Here is a tiny trained network, its code and every weight. The questions are about switching its units off for an input and a class, where a switched-off unit gives its printed mean instead of its output.

import numpy as np


def w(rows, s, z=0):
    codes = np.array(rows[::2]) - 128.0
    scale = np.full(codes.shape[1], s)
    scale[-1] = z or s
    return codes * scale


def norm(h):
    return h / np.sqrt((h * h).mean(-1, keepdims=True) + 1e-5)


def f(y):
    return np.maximum(y, 0)


def log_softmax(a):
    a = a - a.max(-1, keepdims=True)
    return a - np.log(np.exp(a).sum(-1, keepdims=True))


def net(x, mask):
    res = np.array(x, float).reshape(1, 5) / 4 @ E
    u = 0
    for l in range(3):
        y = f(norm(res) @ A[l][:, :-1].T + A[l][:, -1])
        res = res + np.where(mask[u : u + 6], y, B[l][:, -1]) @ B[l][:, :-1]
        u += 6
    return log_softmax(norm(res)[-1] @ U[:, :-1].T + U[:, -1])


A, B = {}, {}
E = w([
[127,127,120,123,129,127],'x0',
[128,2,129,119,44,146],'x1',
[210,105,21,177,129,17],'x2',
[201,145,141,52,73,163],'x3',
[145,128,166,170,133,143],'x4',
],0.0071)
A[0] = w([
[183,134,90,117,68,175,214],'0.n1',
[30,94,89,208,69,111,95],'0.n2',
[149,109,153,182,125,117,3],'0.n3',
[65,154,15,113,167,166,127],'0.n4',
[218,131,172,55,106,107,32],'0.n5',
[2,135,121,191,122,57,1],'0.n6',
],0.0072,0.0031)
B[0] = w([
[122,81,182,148,166,126,252],'0.n1',
[143,113,199,117,128,88,222],'0.n2',
[148,150,90,148,184,164,137],'0.n3',
[120,108,108,131,148,193,199],'0.n4',
[135,164,141,77,154,62,194],'0.n5',
[157,145,123,8,145,88,203],'0.n6',
],0.012,0.0039)
A[1] = w([
[185,128,124,103,107,155,3],'1.n1',
[117,247,85,142,116,109,123],'1.n2',
[58,100,116,161,176,99,129],'1.n3',
[128,108,154,115,190,111,94],'1.n4',
[191,127,68,153,102,95,129],'1.n5',
[161,111,106,146,89,124,155],'1.n6',
],0.015,0.0031)
B[1] = w([
[151,156,222,40,194,101,151],'1.n1',
[100,12,146,152,161,155,223],'1.n2',
[141,174,190,72,99,116,197],'1.n3',
[245,145,62,114,58,136,254],'1.n4',
[33,206,114,159,103,131,231],'1.n5',
[87,132,109,149,155,148,178],'1.n6',
],0.011,0.0058)
A[2] = w([
[121,134,141,103,232,126,3],'2.n1',
[117,1,100,113,66,89,56],'2.n2',
[97,99,165,164,105,142,91],'2.n3',
[123,82,108,162,199,168,43],'2.n4',
[96,102,177,91,144,215,183],'2.n5',
[79,180,87,147,61,188,45],'2.n6',
],0.0096,0.003)
B[2] = w([
[213,44,176,162,165,69,162],'2.n1',
[205,116,100,201,230,192,194],'2.n2',
[181,167,68,83,128,95,156],'2.n3',
[254,104,111,181,55,229,158],'2.n4',
[94,152,51,171,118,113,254],'2.n5',
[188,105,39,126,31,225,149],'2.n6',
],0.0093,0.007)
U = w([
[131,19,158,176,184,145,78],'0',
[143,162,213,30,161,28,100],'1',
[5,172,139,152,101,126,253],'2',
[181,144,99,109,101,147,112],'3',
],0.015,0.0044)

Each question gives the input, the list of numbers given to net, and the class t.
The units are the neurons (one row each of A and B). Each row of codes is followed by its name. A weight is (code - 128) times the scale printed after its matrix; where a second scale follows, it is the last column's (A, B and U).
mask holds one flag per neuron, layer by layer. A switched-off neuron (its flag False) gives its mean, the last column of its row in B, instead of its output. The means were averaged over made-up inputs and are rounded, as every weight is.
A unit's drop is (log p(t) with every unit on - log p(t) with that unit switched off) / (log p(t) with every unit on - log p(t) with every unit switched off).
The circuit of an input: a set's keep is (log p(t) with only the set's units on - log p(t) with every unit switched off) / (log p(t) with every unit on - log p(t) with every unit switched off). Starting from the 12 units with the biggest drops (on a tie, the unit counted first), units are removed one at a time, each time the one whose removal leaves the highest keep (on an exact tie, the one counted first), for as long as the keep stays at least 0.8.
circuit, biggest first: the units of the circuit, biggest drop first
k most important neurons: the k neurons with the biggest drops, biggest first
top k neurons in layer l: the k neurons of layer l with the biggest drops, biggest first
input [-2,-7,6,-1,7], class 0: circuit, biggest first => (1.n2)
input [-2,-4,8,-7,3], class 2: 2 most important neurons => (1.n5; 0.n1)
input [4,8,-4,3,-8], class 0: circuit, biggest first => (2.n2; 1.n4)
input [1,-3,-2,-1,-4], class 0: 2 most important neurons => (0.n1; 0.n2)
input [1,-4,7,-5,-5], class 2: 3 most important neurons => (1.n5; 0.n1; 0.n5)
input [-4,4,2,3,-7], class 0: 2 most important neurons => (0.n1; 2.n2)
input [6,1,-8,8,5], class 1: 3 most important neurons => (1.n1; 1.n5; 0.n5)
input [7,-2,-1,-6,2], class 3: 2 most important neurons => (1.n4; 0.n4)
input [-5,8,-3,7,1], class 0: 2 most important neurons => (0.n1; 1.n3)
input [2,-4,4,-4,-7], class 0: top 3 neurons in layer 2 => (2.n1; 2.n3; 2.n5)
input [7,-7,2,-7,-5], class 0: 3 most important neurons => (1.n2; 0.n1; 2.n1)
input [3,-7,8,2,2], class 2: 2 most important neurons => (1.n5; 2.n2)
input [-6,4,-7,8,-1], class 1: top 2 neurons in layer 0 => (0.n5; 0.n4)
input [7,5,5,-7,5], class 1: circuit, biggest first => (1.n2; 1.n3)
input [-6,-7,6,-8,4], class 1: circuit, biggest first => (1.n3)
input [6,-6,-6,-6,0], class 0: 3 most important neurons => (1.n2; 0.n1; 2.n1)
input [7,-7,7,6,-6], class 0: circuit, biggest first => (1.n2; 0.n6)
input [5,-5,-8,-8,1], class 1: circuit, biggest first => (1.n5; 1.n3)
input [4,3,-3,5,7], class 1: 4 most important neurons => (1.n2; 1.n1; 0.n5; 2.n2)
input [-4,3,-4,6,3], class 1: circuit, biggest first => (1.n1)
input [4,7,8,-6,-5], class 2: top 2 neurons in layer 2 => (2.n1; 2.n4)
input [-5,-5,-1,1,8], class 0: top 3 neurons in layer 1 => (1.n2; 1.n5; 1.n4)
